Below is a small trained network, with its code and all its weights. Each question gives an input and a target symbol and asks what happens when units are switched off, that is, made to give their printed mean instead of their output.

import numpy as np


def w(rows, s, z=0):
    codes = np.array(rows[::2]) - 128.0
    scale = np.full(codes.shape[1], s)
    scale[-1] = z or s
    return codes * scale


def norm(h):
    return h / np.sqrt((h * h).mean(-1, keepdims=True) + 1e-5)


def f(y):
    return y / 2 * (1 + np.tanh(0.7978845608 * (y + 0.044715 * y**3)))


def softmax(a):
    e = np.exp(a - a.max(-1, keepdims=True))
    return e / e.sum(-1, keepdims=True)


def log_softmax(a):
    a = a - a.max(-1, keepdims=True)
    return a - np.log(np.exp(a).sum(-1, keepdims=True))


def net(x, mask):
    ids = ['αβγεζηθλμξστ'.index(c) for c in x.split()]
    T = len(ids)
    res = E[ids] + P[:T]
    u = 0
    for l in range(2):
        q, k, v = (norm(res) @ M[l].T for M in (Q, K, V))
        z = softmax(np.where(np.tri(T) > 0, q @ k.T / 2**0.5, -1e9)) @ v
        res = res + np.where(mask[u], z, O[l][:, -1]) @ O[l][:, :-1]
        u += 1
        y = f(norm(res) @ A[l][:, :-1].T + A[l][:, -1])
        res = res + np.where(mask[u : u + 16], y, B[l][:, -1]) @ B[l][:, :-1]
        u += 16
    return log_softmax(norm(res)[-1] @ U[:, :-1].T + U[:, -1])


Q, K, V, O, A, B = {}, {}, {}, {}, {}, {}
E = w([
[140,132,40],'α',
[156,148,122],'β',
[121,6,121],'γ',
[159,125,104],'ε',
[124,100,131],'ζ',
[146,146,118],'η',
[147,147,119],'θ',
[64,111,195],'λ',
[101,113,80],'μ',
[92,82,156],'ξ',
[205,157,181],'σ',
[150,148,120],'τ',
],0.021)
P = w([
[3,179,160],'0',
[161,84,86],'1',
[154,82,84],'2',
[157,89,89],'3',
[156,86,88],'4',
[156,84,84],'5',
[158,84,83],'6',
[153,81,85],'7',
[151,79,82],'8',
[157,79,81],'9',
[156,79,82],'10',
[157,79,81],'11',
[148,77,79],'12',
],0.0043)
Q[0] = w([
[134,130,154],'L0H0',
[7,22,203],'L0H0',
],0.019)
K[0] = w([
[207,123,154],'L0H0',
[176,3,120],'L0H0',
],0.019)
V[0] = w([
[132,191,253],'L0H0',
[213,148,150],'L0H0',
],0.0067)
O[0] = w([
[247,73,159,7],'L0H0',
[73,155,255,14],'L0H0',
],0.0074,0.0011)
A[0] = w([
[158,132,93,126],'L0N0',
[176,28,180,69],'L0N1',
[156,72,168,90],'L0N2',
[63,159,121,139],'L0N3',
[110,221,139,106],'L0N4',
[194,100,204,85],'L0N5',
[58,124,213,128],'L0N6',
[174,101,189,92],'L0N7',
[90,143,101,129],'L0N8',
[135,177,109,123],'L0N9',
[58,106,80,96],'L0N10',
[128,8,135,2],'L0N11',
[139,101,87,97],'L0N12',
[127,144,152,84],'L0N13',
[150,88,45,89],'L0N14',
[136,109,171,125],'L0N15',
],0.011,0.0093)
B[0] = w([
[155,148,165,217],'L0N0',
[35,154,137,154],'L0N1',
[60,139,111,120],'L0N2',
[179,105,142,202],'L0N3',
[196,92,114,141],'L0N4',
[48,64,118,181],'L0N5',
[57,253,128,180],'L0N6',
[66,104,121,143],'L0N7',
[158,79,133,179],'L0N8',
[185,116,132,165],'L0N9',
[154,69,121,227],'L0N10',
[22,142,81,119],'L0N11',
[130,156,161,153],'L0N12',
[124,149,130,76],'L0N13',
[130,173,189,252],'L0N14',
[96,135,124,120],'L0N15',
],0.0072,0.0027)
Q[1] = w([
[55,145,31],'L1H0',
[2,116,78],'L1H0',
],0.0058)
K[1] = w([
[112,146,2],'L1H0',
[223,122,36],'L1H0',
],0.0035)
V[1] = w([
[131,179,3],'L1H0',
[85,36,196],'L1H0',
],0.0022)
O[1] = w([
[66,250,248,255],'L1H0',
[96,108,54,84],'L1H0',
],0.0026,0.00024)
A[1] = w([
[98,248,66,104],'L1N0',
[157,151,117,129],'L1N1',
[106,75,80,126],'L1N2',
[131,127,142,110],'L1N3',
[71,176,53,88],'L1N4',
[130,64,85,57],'L1N5',
[119,77,103,99],'L1N6',
[193,148,228,128],'L1N7',
[133,113,124,115],'L1N8',
[146,164,109,78],'L1N9',
[149,232,94,134],'L1N10',
[161,175,109,100],'L1N11',
[57,106,156,35],'L1N12',
[155,25,174,153],'L1N13',
[66,113,24,102],'L1N14',
[50,81,167,1],'L1N15',
],0.013,0.0066)
B[1] = w([
[12,112,188,150],'L1N0',
[156,100,139,174],'L1N1',
[146,165,114,194],'L1N2',
[145,136,128,116],'L1N3',
[185,104,160,150],'L1N4',
[130,149,106,158],'L1N5',
[115,154,110,155],'L1N6',
[180,169,163,238],'L1N7',
[118,125,122,132],'L1N8',
[110,103,121,126],'L1N9',
[84,56,91,193],'L1N10',
[125,96,125,167],'L1N11',
[171,50,148,148],'L1N12',
[37,174,139,253],'L1N13',
[183,141,152,211],'L1N14',
[197,66,187,155],'L1N15',
],0.011,0.0049)
U = w([
[150,44,6,133],'α',
[59,181,60,252],'β',
[166,10,210,29],'γ',
[167,203,16,112],'ε',
[151,108,127,129],'ζ',
[145,120,132,131],'η',
[187,150,165,91],'θ',
[165,115,114,145],'λ',
[55,42,84,226],'μ',
[167,109,122,147],'ξ',
[60,84,211,177],'σ',
[122,231,201,86],'τ',
],0.014,0.0033)

Each question gives the input, a string of symbols that net reads in full, and the target symbol t.
The units are the heads (2 rows each of Q, K, V and O) and the neurons (one row each of A and B). Each row of codes is followed by its name. A weight is (code - 128) times the scale printed after its matrix; where a second scale follows, it is the last column's (O, A, B and U).
mask holds one flag per unit, layer by layer, with each layer's heads first. A switched-off unit (its flag False) gives its mean, the last column of its rows in O or B, instead of its output. The means were averaged over made-up inputs and are rounded, as every weight is.
A unit's drop is (log p(t) with every unit on - log p(t) with that unit switched off) / (log p(t) with every unit on - log p(t) with every unit switched off).
The circuit of an input: a set's keep is (log p(t) with only the set's units on - log p(t) with every unit switched off) / (log p(t) with every unit on - log p(t) with every unit switched off). Starting from the 12 units with the biggest drops (on a tie, the unit counted first), units are removed one at a time, each time the one whose removal leaves the highest keep (on an exact tie, the one counted first), for as long as the keep stays at least 0.8.
units of the circuit, in order: the units of the circuit, biggest drop first
most important unit: the unit with the biggest drop
top k neurons: the k neurons with the biggest drops, biggest first
top k neurons in layer l: the k neurons of layer l with the biggest drops, biggest first
input θ θ τ α α μ α ξ ξ σ, target τ: top 2 neurons in layer 0	(L0N5, L0N7)
input μ θ ζ θ τ λ τ α ξ θ β, target μ: most important unit	L0H0
input σ ξ ζ α ξ γ λ α τ σ τ η η, target σ: units of the circuit, in order	(L0H0, L1N13, L0N5)
input σ τ λ θ θ λ θ τ τ, target σ: units of the circuit, in order	(L0H0, L0N5, L1N13)
input τ ζ θ θ τ τ ε, target τ: top 2 neurons in layer 0	(L0N6, L0N5)
input σ ζ η β θ, target σ: units of the circuit, in order	(L0H0, L0N5, L1N13)
input α α θ ξ θ λ λ μ ζ β, target α: top 2 neurons	(L0N6, L0N4)
input γ α η β η, target γ: top 3 neurons in layer 0	(L0N4, L0N6, L0N3)
input γ ξ ζ β, target γ: top 3 neurons in layer 1	(L1N13, L1N10, L1N7)
input ε α θ τ τ τ θ μ θ, target ε: top 4 neurons in layer 0	(L0N4, L0N6, L0N14, L0N8)
input σ λ μ θ ξ α ξ β, target σ: top 2 neurons in layer 1	(L1N13, L1N15)
input σ ξ τ ζ τ λ θ ξ ξ σ λ α τ, target σ: top 4 neurons	(L0N5, L1N13, L0N1, L1N15)
input μ μ μ α β ε, target μ: top 2 neurons in layer 1	(L1N0, L1N10)
input γ τ μ ζ η ε τ ξ β, target γ: top 3 neurons	(L0N4, L1N10, L0N6)
input ε ξ ξ τ ξ μ α μ η, target ε: top 3 neurons in layer 0	(L0N6, L0N8, L0N4)
input ε λ τ θ ζ λ α θ ζ α η ξ η, target ε: top 4 neurons	(L0N6, L0N8, L1N10, L1N13)
input β η θ θ α ζ β τ λ α ζ γ θ, target β: top 2 neurons in layer 0	(L0N5, L0N6)
input γ ζ α β τ, target γ: most important unit	L0N4
input β α ε μ τ τ γ τ ζ τ β, target β: top 3 neurons	(L0N5, L0N7, L0N14)
input τ θ τ λ μ η ε β τ λ η, target τ: top 2 neurons in layer 0	(L0N6, L0N5)
input τ θ θ θ θ τ τ α ζ ξ ξ τ, target τ: top neuron in layer 0	(L0N6)
input ε α θ ξ ξ τ α θ, target ε: top 3 neurons in layer 0	(L0N4, L0N6, L0N8)
input α γ ζ α τ η, target α: top 3 neurons	(L0N6, L1N7, L0N5)
input τ α ξ θ τ θ η τ τ β, target τ: top 3 neurons in layer 0	(L0N5, L0N6, L0N7)
input α α θ θ α θ α σ ξ θ ζ γ ε, target α: top 2 neurons in layer 0	(L0N6, L0N14)
input μ σ θ ζ θ η θ σ η, target μ: top 2 neurons	(L1N0, L0N14)
input α θ σ α τ ξ α τ τ α ξ α θ, target α: top neuron	(L1N7)
